Each row has a hidden value; after the row comes its band, the name of the range that the value falls in. Each part has its own.
In the rows, 100 means zero.
117,70,111,83,99,85,86,99,104,110,77,79,132,102,88,89,75,92,90,122,100,113,132,38,95,70,91,101,104,114,125,93,79,113,83,59,81,99,91,95,91 : F
105,79,103,116,123,94,95,127,100,107,72,119,97,100,42,96,69,76,119,98,114,115,114,105,92,103,110,68,93,99,79,78,88,106,81,146,130,99,86,96,91 : Z
108,82,101,108,107,96,83,114,119,97,98,101,101,102,129,79,83,55,121,103,114,118,104,121,103,142,91,139,118,119,110,52,114,122,141,86,77,116,89,108,111 : Z
88,104,101,87,85,102,99,110,106,81,89,122,100,104,61,124,93,93,98,102,107,97,107,76,99,107,117,87,92,94,91,102,91,92,84,85,96,87,87,104,74 : Z
105,115,104,88,96,102,107,145,124,86,71,117,119,100,65,98,87,117,85,111,107,82,116,78,99,103,126,96,117,101,106,102,84,91,57,96,132,105,103,88,80 : Z
108,82,99,118,124,98,93,129,116,99,90,117,93,100,86,85,73,57,126,96,117,116,103,130,98,136,101,106,109,109,85,59,104,117,116,125,120,113,89,105,105 : Z
116,103,101,78,113,104,94,108,110,117,64,98,116,95,93,93,107,93,81,113,93,82,98,94,104,122,76,85,133,103,105,122,82,83,65,102,122,91,110,95,99 : F
111,86,96,79,106,109,93,101,96,118,72,103,103,97,76,106,103,77,89,107,95,88,94,87,102,124,73,74,109,99,92,125,85,87,80,87,118,81,95,110,96 : F
80,81,99,161,122,136,103,27,97,111,92,115,90,124,120,93,90,108,115,116,73,104,123,65,93,0,86,129,75,91,97,105,73,101,117,128,49,126,134,110,92 : Z
133,71,98,70,112,113,118,132,120,125,85,114,106,124,92,78,69,88,117,102,83,85,102,91,91,115,92,61,91,104,107,116,67,101,89,93,148,111,102,96,119 : F
93,125,108,91,94,94,99,119,125,81,78,114,114,99,78,104,103,120,89,108,105,88,112,84,102,111,125,102,123,99,109,97,91,88,70,104,90,98,106,86,75 : Z
95,121,106,86,92,98,104,118,125,81,77,116,115,99,72,102,94,115,89,110,105,86,114,79,101,107,126,99,118,99,104,100,87,89,66,102,109,100,101,87,79 : Z
106,76,111,87,91,82,78,91,112,103,86,77,127,104,119,88,91,86,97,118,102,123,122,57,99,88,88,128,113,118,133,73,94,115,111,52,41,100,96,98,95 : F
115,109,89,95,105,119,119,93,99,107,115,97,116,96,88,96,90,87,89,98,100,95,80,82,100,84,89,70,85,101,97,140,70,80,103,96,122,104,89,106,102 : Z
114,82,98,74,105,105,110,116,117,114,82,115,106,131,98,79,83,92,117,98,84,92,105,91,91,118,86,70,99,103,101,107,65,95,98,108,110,99,100,92,116 : F
109,75,108,101,114,87,92,111,92,110,67,104,114,98,35,97,69,95,103,111,106,117,126,62,90,72,109,60,93,99,94,95,76,104,63,120,115,91,87,89,84 : Z
108,114,105,83,110,99,91,100,113,108,62,100,113,93,95,94,119,101,83,110,94,85,100,96,105,122,85,94,135,101,109,115,89,80,70,109,93,89,113,91,94 : F
95,82,97,142,113,138,105,39,91,115,109,110,79,113,116,89,75,65,106,105,86,123,109,31,94,0,101,119,65,84,74,119,106,154,110,89,62,130,147,96,145 : F
100,124,107,90,100,96,98,116,125,89,70,106,117,97,87,95,108,117,87,110,101,85,112,87,103,115,116,101,133,101,111,102,87,83,66,108,94,99,111,86,82 : Z
107,83,94,79,102,109,97,106,96,112,76,110,101,100,69,114,95,77,90,105,99,90,96,81,100,113,81,74,99,98,89,119,87,90,84,85,124,84,89,112,91 : F
98,121,106,89,94,98,102,124,124,82,78,115,115,101,76,104,95,118,87,108,104,85,115,82,100,103,126,101,120,100,106,101,85,88,66,103,108,100,103,87,76 : Z
101,76,96,121,107,118,86,25,128,105,103,101,86,135,110,108,83,59,104,120,96,116,136,71,103,11,89,81,75,94,93,154,72,149,97,82,129,129,155,102,125 : F
105,93,104,113,104,107,93,101,90,100,113,88,98,68,101,110,106,101,83,109,116,99,99,96,110,91,116,112,94,102,108,117,134,112,87,84,135,114,108,114,78 : Z
84,86,98,158,122,140,106,31,83,113,103,115,81,113,126,89,88,90,111,106,76,113,105,44,92,0,96,137,68,84,82,97,100,124,123,117,13,124,138,104,119 : F
108,117,106,82,107,100,98,116,121,100,68,102,118,95,88,91,111,111,82,112,97,82,107,89,103,117,99,96,137,102,107,109,86,79,62,108,110,97,112,86,91 : Z
92,94,98,82,89,104,99,108,101,91,86,120,98,102,64,122,93,87,97,100,105,96,101,78,99,110,103,81,90,96,89,110,91,93,87,87,104,85,87,108,79 : Z
110,108,90,96,103,118,121,88,101,103,116,96,115,97,88,99,98,85,91,97,101,99,80,82,99,98,90,72,89,100,99,137,75,78,105,98,106,102,91,104,98 : Z
125,74,107,75,113,106,105,123,114,120,89,108,92,99,112,92,97,91,119,99,89,100,96,98,100,121,113,75,78,98,117,115,101,98,108,84,104,112,111,101,105 : F
93,117,105,88,89,100,103,122,121,75,83,122,111,102,67,110,92,114,93,106,107,90,115,77,99,106,131,98,107,97,101,97,88,93,73,98,101,97,98,92,73 : Z
106,99,100,80,110,100,88,94,102,114,65,97,105,95,97,102,118,85,85,107,93,90,91,96,105,129,70,85,127,100,101,123,91,82,80,101,90,80,104,102,97 : F
124,93,98,76,115,109,98,107,107,122,64,97,115,95,83,93,99,89,78,113,93,79,98,88,103,121,69,81,128,102,101,129,81,88,64,96,143,92,100,100,100 : F
99,77,99,127,108,117,85,19,134,105,101,102,88,140,108,109,84,73,106,126,94,108,146,80,102,8,84,81,78,97,99,156,59,138,93,92,145,131,149,106,108 : Z
111,107,90,100,106,116,116,88,100,102,111,98,113,99,95,97,92,88,92,96,99,92,75,89,102,95,89,71,85,104,104,139,72,79,111,99,115,99,89,106,103 : Z
92,83,97,153,120,143,112,37,84,117,103,117,79,110,123,82,80,83,110,105,78,116,105,36,91,0,98,133,67,84,77,109,98,134,118,106,44,129,140,101,128 : F
112,94,95,92,96,117,118,80,91,100,114,89,129,102,75,91,95,94,95,99,93,92,86,73,104,105,90,79,121,91,88,138,79,90,97,71,108,104,91,110,103 : F
124,70,99,99,108,102,92,131,121,106,100,95,116,105,123,73,65,57,108,110,110,107,109,103,101,126,83,134,117,124,114,63,102,129,124,64,120,126,90,110,113 : Z
110,76,106,102,118,88,93,113,93,112,66,109,109,99,31,97,67,91,107,107,108,113,125,71,90,83,110,60,93,98,89,92,76,103,64,126,123,91,87,90,85 : Z
128,71,103,71,113,110,111,121,118,123,85,113,99,112,101,85,82,89,120,100,85,93,100,91,95,123,101,65,83,99,112,114,85,98,102,89,120,111,106,98,112 : F

Next part:
92,119,118,111,118,85,123,93,87,107,94,93,105,115,96,116,83,82,96,102,115,88,99,107,101,106,91,111,90,77,97,73,96,127,100,96,128,108,116,88,90,99,109,95,111,75,99,97,107,115,115,122,114,94,112 : Q
98,124,98,113,85,117,109,125,68,127,98,94,93,163,92,118,117,84,109,100,137,123,95,131,100,93,90,103,101,90,121,115,94,129,104,114,112,105,104,101,101,89,90,90,106,91,108,99,86,101,104,88,98,100,126 : Q
91,124,125,97,112,94,122,94,91,118,99,90,125,138,110,120,73,66,105,102,122,110,97,127,98,114,101,126,81,82,86,71,102,102,98,89,141,119,111,81,89,86,123,82,106,67,94,107,115,124,113,110,127,98,128 : Q
87,106,89,88,74,126,87,106,81,104,99,101,107,117,105,100,106,114,118,101,120,123,102,120,98,100,102,97,101,117,82,126,99,74,95,109,85,117,91,96,105,86,106,72,105,95,113,108,92,89,97,75,77,99,110 : C
112,126,92,119,71,99,108,138,76,139,105,88,89,177,99,124,126,85,95,95,144,140,88,146,98,95,95,104,91,56,161,112,102,126,107,109,117,92,102,97,98,94,72,100,99,100,108,98,95,114,105,86,98,99,137 : C
97,118,119,115,128,78,135,73,83,120,81,90,102,99,82,118,93,72,106,105,99,85,95,133,103,105,92,108,97,73,89,64,92,145,109,92,125,112,124,75,90,102,103,90,114,59,97,108,124,122,124,122,103,89,118 : Q
117,121,90,87,55,109,101,138,83,145,113,89,100,186,107,116,145,85,110,93,136,165,84,165,96,98,109,122,90,70,158,116,108,112,109,103,113,95,93,106,103,83,81,92,82,104,99,107,103,117,102,71,108,108,141 : C
89,118,97,114,93,117,117,94,50,129,81,95,87,127,67,116,118,82,124,106,114,118,95,142,103,90,88,90,118,87,99,103,88,144,111,110,90,116,106,91,106,89,88,74,115,69,114,112,97,100,114,76,69,100,120 : Q
114,122,123,96,130,77,128,92,112,121,106,91,110,107,105,117,90,61,100,98,95,92,93,114,104,101,104,129,93,75,128,65,105,139,107,83,150,103,122,103,91,103,102,118,87,76,71,95,113,120,109,127,153,104,103 : Q
112,116,108,135,121,72,121,107,92,119,89,91,86,109,84,119,105,87,85,102,112,84,96,109,102,95,88,92,98,63,132,80,93,150,109,98,121,84,118,87,90,115,86,114,111,88,103,93,106,112,115,129,101,90,112 : Q
87,126,111,115,132,114,122,94,61,107,88,97,97,105,85,124,89,63,122,105,109,78,104,103,108,88,83,104,115,100,85,98,89,143,99,117,116,124,121,101,102,93,103,94,115,60,98,94,83,83,109,108,119,99,99 : Q
116,125,107,115,90,76,121,116,93,139,94,81,102,153,97,125,115,75,93,97,129,124,88,159,99,104,100,115,85,55,142,80,100,119,110,92,128,95,111,77,89,100,91,97,102,80,102,106,118,129,120,110,104,93,148 : Q
83,102,89,99,72,131,89,117,77,103,98,99,107,130,104,103,106,116,115,99,130,125,103,116,98,101,98,99,98,114,90,129,96,71,89,115,90,118,93,92,103,86,106,69,107,96,116,104,91,89,96,81,78,96,115 : C
79,128,108,111,104,124,112,114,53,112,92,94,107,140,94,126,86,83,122,103,135,104,101,109,103,96,84,102,103,99,86,114,90,122,92,123,112,128,112,92,98,84,110,77,117,63,111,93,80,90,106,95,106,95,120 : Q
90,107,115,93,86,89,106,98,101,119,99,94,122,146,109,109,85,93,87,101,122,118,94,130,94,122,104,112,71,79,80,72,105,90,101,82,109,101,92,79,90,88,116,79,108,95,105,112,124,136,115,96,88,97,130 : Q
100,89,74,93,51,119,75,118,105,95,102,102,111,90,113,93,121,139,109,95,118,137,102,124,95,100,118,96,100,119,105,140,103,48,93,113,70,106,88,85,103,94,99,77,94,112,121,108,95,90,89,83,67,93,105 : C
80,58,74,143,74,101,63,93,108,58,77,112,77,49,83,78,99,174,67,109,118,73,116,68,92,105,84,30,96,119,58,124,83,48,88,113,19,74,79,68,97,119,97,86,135,134,154,104,94,86,103,100,0,75,92 : C
102,136,107,89,88,108,119,114,72,136,101,86,117,151,106,124,103,69,118,97,129,134,91,148,102,102,103,131,93,78,118,96,103,115,102,101,138,121,113,91,97,82,105,85,94,67,94,104,101,116,106,96,131,102,135 : Q
104,113,113,127,131,77,131,86,81,118,84,92,91,97,79,118,95,78,100,104,98,79,94,119,105,96,87,103,103,71,112,71,92,149,109,97,125,104,124,83,93,107,95,107,112,68,96,101,111,112,118,126,109,92,115 : Q
105,91,86,128,66,89,88,127,102,113,93,97,84,145,92,104,118,118,73,101,134,118,95,119,92,105,93,70,81,65,123,107,95,99,102,103,73,70,84,85,95,107,83,93,115,127,126,100,107,121,110,91,42,91,126 : C
97,129,99,116,92,127,101,149,57,121,108,95,94,185,103,122,110,90,110,98,153,125,98,108,100,90,84,99,99,83,134,131,94,120,94,127,123,103,103,107,102,91,89,94,104,101,114,85,64,89,96,91,112,100,128 : C
109,92,86,74,51,101,93,102,102,122,100,96,108,120,104,94,127,107,107,96,93,154,90,161,95,107,119,112,90,100,107,111,109,71,108,93,76,102,84,93,104,88,95,75,88,103,110,122,122,118,102,68,61,103,123 : C
108,116,108,137,97,78,109,134,109,120,99,91,93,159,102,122,100,93,72,98,140,100,94,112,97,107,90,94,78,50,141,84,97,124,101,101,124,80,108,80,85,109,91,107,113,105,114,92,102,125,113,124,94,90,127 : Q
92,125,95,121,77,122,96,144,65,116,103,92,102,168,109,122,106,103,101,99,160,124,102,120,98,98,89,95,94,81,120,123,93,102,89,122,115,103,99,89,96,89,99,82,113,96,121,90,81,97,99,95,91,91,135 : C
75,114,112,110,97,119,110,98,63,111,87,97,106,135,89,114,83,92,112,106,129,102,102,112,101,103,88,94,95,96,68,94,90,114,96,110,108,117,101,86,98,86,103,71,123,73,116,104,95,100,111,91,79,95,122 : Q
68,130,117,98,109,127,118,97,53,113,90,94,114,146,91,120,76,76,130,106,127,101,104,109,104,101,86,109,98,96,63,101,90,121,93,112,124,138,113,88,100,77,120,68,120,56,104,102,91,94,109,93,106,98,117 : C
104,130,97,105,122,127,122,108,55,117,97,97,85,122,80,119,115,69,138,99,93,99,97,103,111,73,90,111,133,104,129,122,93,159,106,124,120,126,124,123,111,94,84,107,93,72,87,94,73,68,96,93,143,111,90 : Q
79,109,108,100,88,112,103,100,76,110,91,97,106,125,88,119,90,96,103,104,127,108,100,124,99,108,93,93,91,90,78,95,95,104,98,104,97,108,96,87,99,87,109,74,119,87,113,108,100,110,109,87,74,98,120 : C
97,124,118,113,107,91,115,109,85,116,98,91,109,127,105,116,86,84,93,101,128,98,98,113,100,107,94,109,86,74,105,83,98,112,97,97,133,104,110,85,89,93,110,92,110,82,102,96,105,116,111,115,121,94,121 : C
130,123,90,119,63,77,101,143,90,152,102,83,92,170,99,125,146,88,88,93,141,153,81,173,94,97,104,112,82,45,183,109,105,125,113,96,116,77,101,84,92,100,74,104,93,106,110,104,113,132,112,97,92,95,157 : C
61,122,120,117,124,125,114,97,48,97,86,99,106,131,87,118,63,86,114,110,131,77,107,86,104,101,76,88,101,100,54,93,84,124,90,119,116,128,119,85,97,84,122,72,132,67,116,94,82,90,111,105,85,94,112 : C
105,123,102,128,90,93,113,130,85,125,97,92,93,156,94,123,108,85,92,98,138,112,95,121,99,97,90,96,90,63,142,98,83,130,102,108,127,86,108,87,92,103,88,103,108,94,113,93,95,113,109,109,98,94,127 : Q
103,129,103,108,97,101,132,95,60,144,83,84,102,130,79,125,120,66,125,101,116,125,88,160,103,97,98,117,105,67,115,94,94,148,114,100,120,119,118,79,99,89,94,76,107,58,100,115,115,123,120,94,99,97,133 : Q
105,110,104,129,82,82,104,127,91,122,95,91,96,153,99,116,104,101,76,100,151,113,95,125,95,108,91,87,74,61,122,89,97,108,100,101,110,81,98,76,88,101,93,93,115,106,119,99,108,127,113,110,74,87,136 : Q
68,113,117,112,83,118,96,125,80,96,100,96,129,150,125,118,59,116,92,102,170,97,116,96,95,119,87,98,69,94,70,103,93,54,73,118,127,113,101,65,86,86,134,63,131,86,130,90,88,105,104,119,87,82,131 : C
